Below is a small trained network, with its code and all its weights. Each question gives an input and a class and asks what happens when units are switched off, that is, made to give their printed mean instead of their output.

import numpy as np


def w(rows, s, z=0):
    codes = np.array(rows[::2]) - 128.0
    scale = np.full(codes.shape[1], s)
    scale[-1] = z or s
    return codes * scale


def f(y):
    return y / 2 * (1 + np.tanh(0.7978845608 * (y + 0.044715 * y**3)))


def log_softmax(a):
    a = a - a.max(-1, keepdims=True)
    return a - np.log(np.exp(a).sum(-1, keepdims=True))


def net(x, mask):
    res = np.array(x, float).reshape(1, 2) / 4 @ E
    y = f(res @ A[0][:, :-1].T + A[0][:, -1])
    res = res + np.where(mask, y, B[0][:, -1]) @ B[0][:, :-1]
    return log_softmax(res[-1] @ U[:, :-1].T + U[:, -1])


A, B = {}, {}
E = w([
[197,123,204,51,222,250,224,80,20],'x0',
[192,187,129,255,117,147,60,71,52],'x1',
],0.016)
A[0] = w([
[132,78,217,69,200,202,234,132,74,254],'neuron 1',
[240,69,230,188,217,154,149,68,30,238],'neuron 2',
[70,173,73,158,45,46,105,189,239,28],'neuron 3',
[158,79,236,91,206,250,187,135,22,131],'neuron 4',
[200,221,110,243,54,57,9,58,66,228],'neuron 5',
[80,157,70,164,5,4,89,175,239,162],'neuron 6',
[20,32,141,37,240,134,218,235,224,207],'neuron 7',
[227,163,193,104,205,189,118,38,29,121],'neuron 8',
[172,177,174,137,213,201,143,79,26,145],'neuron 9',
],0.013,0.0083)
B[0] = w([
[179,225,193,88,114,179,189,142,48,221],'neuron 1',
[102,188,59,177,133,199,182,106,105,222],'neuron 2',
[225,188,79,130,181,108,99,176,212,223],'neuron 3',
[201,191,231,63,165,170,126,155,123,229],'neuron 4',
[96,203,26,177,118,116,58,141,167,224],'neuron 5',
[150,49,80,49,188,7,28,177,222,254],'neuron 6',
[120,164,147,132,31,46,154,124,180,233],'neuron 7',
[115,152,145,172,183,180,188,14,85,218],'neuron 8',
[102,143,89,186,137,189,193,78,103,209],'neuron 9',
],0.015,0.052)
U = w([
[151,173,63,171,165,184,133,135,64,173],'0',
[87,140,23,228,163,146,70,77,158,53],'1',
[16,2,152,222,243,231,215,214,25,5],'2',
[209,141,176,57,125,131,135,234,112,30],'3',
[135,147,162,122,93,139,217,59,134,95],'4',
[87,80,64,66,100,20,20,190,239,137],'5',
[188,93,161,141,224,236,180,62,34,128],'6',
[62,5,150,31,36,35,96,209,171,193],'7',
],0.013,0.012)

Each question gives the input, the list of numbers given to net, and the class t.
The units are the neurons (one row each of A and B). Each row of codes is followed by its name. A weight is (code - 128) times the scale printed after its matrix; where a second scale follows, it is the last column's (A, B and U).
mask holds one flag per neuron, in row order. A switched-off neuron (its flag False) gives its mean, the last column of its row in B, instead of its output. The means were averaged over made-up inputs and are rounded, as every weight is.
A unit's drop is (log p(t) with every unit on - log p(t) with that unit switched off) / (log p(t) with every unit on - log p(t) with every unit switched off).
The circuit of an input: a set's keep is (log p(t) with only the set's units on - log p(t) with every unit switched off) / (log p(t) with every unit on - log p(t) with every unit switched off). Starting from all 9 units, units are removed one at a time, each time the one whose removal leaves the highest keep (on an exact tie, the one counted first), for as long as the keep stays at least 0.8.
circuit, biggest first: the units of the circuit, biggest drop first
top k neurons: the k neurons with the biggest drops, biggest first
drop of u: that unit's drop, to one decimal
input [4,-7], class 3: top neuron -> [neuron 4]
input [1,-7], class 4: circuit, biggest first -> [neuron 6; neuron 7]
input [1,-8], class 4: top 2 neurons -> [neuron 6; neuron 7]
input [1,-4], class 3: top 2 neurons -> [neuron 8; neuron 9]
input [0,2], class 1: top 2 neurons -> [neuron 1; neuron 4]
input [1,-3], class 3: top 3 neurons -> [neuron 8; neuron 9; neuron 6]
input [0,1], class 1: top 3 neurons -> [neuron 6; neuron 1; neuron 4]
input [2,-7], class 3: top 4 neurons -> [neuron 8; neuron 9; neuron 2; neuron 1]
input [2,-5], class 3: top 3 neurons -> [neuron 8; neuron 9; neuron 2]
input [-1,3], class 1: top 2 neurons -> [neuron 6; neuron 7]
input [-3,8], class 1: top 2 neurons -> [neuron 5; neuron 7]
input [-2,4], class 5: top 2 neurons -> [neuron 8; neuron 9]
input [4,-5], class 4: top 3 neurons -> [neuron 7; neuron 6; neuron 3]
input [6,-6], class 4: circuit, biggest first -> [neuron 7]
input [1,7], class 1: drop of neuron 1 -> 0.2
input [0,-5], class 7: drop of neuron 8 -> 0.3
input [2,-4], class 3: drop of neuron 8 -> 2.6
